Here is a tiny trained network, its code and every weight. The questions are about switching its units off for an input and a class, where a switched-off unit gives its printed mean instead of its output.

import numpy as np


def w(rows, s, z=0):
    codes = np.array(rows[::2]) - 128.0
    scale = np.full(codes.shape[1], s)
    scale[-1] = z or s
    return codes * scale


def f(y):
    return np.maximum(y, 0)


def log_softmax(a):
    a = a - a.max(-1, keepdims=True)
    return a - np.log(np.exp(a).sum(-1, keepdims=True))


def net(x, mask):
    res = np.array(x, float).reshape(1, 7) / 4 @ E
    y = f(res @ A[0][:, :-1].T + A[0][:, -1])
    res = res + np.where(mask, y, B[0][:, -1]) @ B[0][:, :-1]
    return log_softmax(res[-1] @ U[:, :-1].T + U[:, -1])


A, B = {}, {}
E = w([
[111,114,129,145,84,254,92,152,148,165,125],'x0',
[127,197,154,149,48,146,119,91,133,113,93],'x1',
[192,155,155,107,113,123,213,130,217,120,116],'x2',
[146,81,143,139,155,184,157,28,93,90,190],'x3',
[155,149,38,159,126,127,91,55,158,148,80],'x4',
[55,138,156,85,72,112,198,133,109,197,139],'x5',
[61,134,194,170,136,130,92,124,141,78,113],'x6',
],0.0087)
A[0] = w([
[91,53,153,136,178,194,127,72,67,141,243,213],'n0',
[195,150,51,154,123,110,131,92,221,147,58,176],'n1',
[65,188,106,135,46,89,160,38,71,136,93,143],'n2',
[103,76,92,53,142,66,175,207,103,201,145,140],'n3',
[115,200,113,59,99,55,170,117,151,155,107,198],'n4',
[203,110,87,138,200,103,165,122,76,47,189,211],'n5',
[236,121,46,136,153,139,103,86,203,139,91,189],'n6',
[93,115,254,111,123,205,178,133,134,119,187,209],'n7',
[132,178,118,91,57,56,182,150,139,173,107,253],'n8',
[94,119,89,84,117,45,149,207,97,234,154,151],'n9',
[98,122,77,194,125,223,44,135,110,113,99,236],'n10',
[87,158,205,159,194,33,111,165,154,66,103,195],'n11',
[140,32,110,111,202,167,134,60,74,80,213,203],'n12',
],0.0058,0.0034)
B[0] = w([
[110,21,165,163,103,172,153,108,34,149,222,251],'n0',
[159,213,45,134,194,177,168,77,183,72,108,222],'n1',
[85,178,114,188,100,63,143,26,87,186,81,190],'n2',
[128,50,124,15,212,131,141,208,81,184,90,214],'n3',
[127,175,142,56,156,77,181,70,140,162,51,205],'n4',
[222,108,170,93,148,95,73,126,106,63,155,232],'n5',
[211,195,6,151,178,197,194,112,166,76,140,232],'n6',
[77,72,216,144,42,157,203,180,190,166,180,229],'n7',
[109,199,148,49,135,91,149,93,164,197,55,226],'n8',
[104,142,101,27,235,104,102,203,61,224,86,219],'n9',
[145,126,115,209,76,196,54,182,92,128,96,241],'n10',
[54,70,166,170,194,44,86,156,223,29,92,222],'n11',
[185,60,123,141,90,114,130,100,26,93,253,255],'n12',
],0.0057,0.0078)
U = w([
[87,173,111,190,28,223,1,197,116,164,61,250],'0',
[112,123,115,20,219,84,133,209,89,199,87,78],'1',
[243,95,105,140,142,102,96,94,43,72,191,12],'2',
[191,204,28,148,150,210,190,86,211,103,102,148],'3',
[153,152,220,101,55,101,213,183,238,99,122,174],'4',
[64,200,124,130,77,47,154,13,89,180,80,79],'5',
[47,58,165,161,49,201,188,129,86,180,200,126],'6',
[43,96,140,209,194,13,54,139,142,36,102,157],'7',
],0.0064,0.0015)

Each question gives the input, the list of numbers given to net, and the class t.
The units are the neurons (one row each of A and B). Each row of codes is followed by its name. A weight is (code - 128) times the scale printed after its matrix; where a second scale follows, it is the last column's (A, B and U).
mask holds one flag per neuron, in row order. A switched-off neuron (its flag False) gives its mean, the last column of its row in B, instead of its output. The means were averaged over made-up inputs and are rounded, as every weight is.
A unit's drop is (log p(t) with every unit on - log p(t) with that unit switched off) / (log p(t) with every unit on - log p(t) with every unit switched off).
The circuit of an input: a set's keep is (log p(t) with only the set's units on - log p(t) with every unit switched off) / (log p(t) with every unit on - log p(t) with every unit switched off). Starting from the 12 units with the biggest drops (on a tie, the unit counted first), units are removed one at a time, each time the one whose removal leaves the highest keep (on an exact tie, the one counted first), for as long as the keep stays at least 0.8.
circuit, biggest first: the units of the circuit, biggest drop first
top k neurons: the k neurons with the biggest drops, biggest first
drop of u: that unit's drop, to one decimal
input [-3,3,-7,0,6,-2,-8], class 3: circuit, biggest first -> (n6; n1)
input [3,4,-6,-2,8,-6,-3], class 3: circuit, biggest first -> (n6)
input [5,-7,6,1,-8,-3,4], class 6: circuit, biggest first -> (n0; n7)
input [-4,2,8,7,1,7,-4], class 5: circuit, biggest first -> (n2; n4)
input [3,5,3,1,0,7,-3], class 5: circuit, biggest first -> (n2; n8)
input [-5,5,-1,-2,-4,-7,-8], class 3: circuit, biggest first -> (n12; n0; n6)
input [-2,2,-1,5,-8,-3,1], class 6: top 4 neurons -> (n7; n0; n6; n1)
input [4,-8,4,2,-5,-2,-2], class 6: circuit, biggest first -> (n7; n0)
input [5,-6,-4,-1,7,-4,-2], class 3: top 2 neurons -> (n6; n1)
input [7,7,5,-3,4,3,2], class 3: top 2 neurons -> (n1; n0)
input [8,1,-1,-6,-7,3,-1], class 1: top 3 neurons -> (n9; n3; n0)
input [4,3,7,-8,-4,8,-1], class 1: drop of n3 -> 0.1
input [4,3,-1,-3,7,-2,-1], class 3: drop of n6 -> 0.3
input [-1,8,7,7,-2,8,-5], class 5: circuit, biggest first -> (n2)
input [3,-4,7,4,-6,-2,-4], class 6: drop of n5 -> -0.1
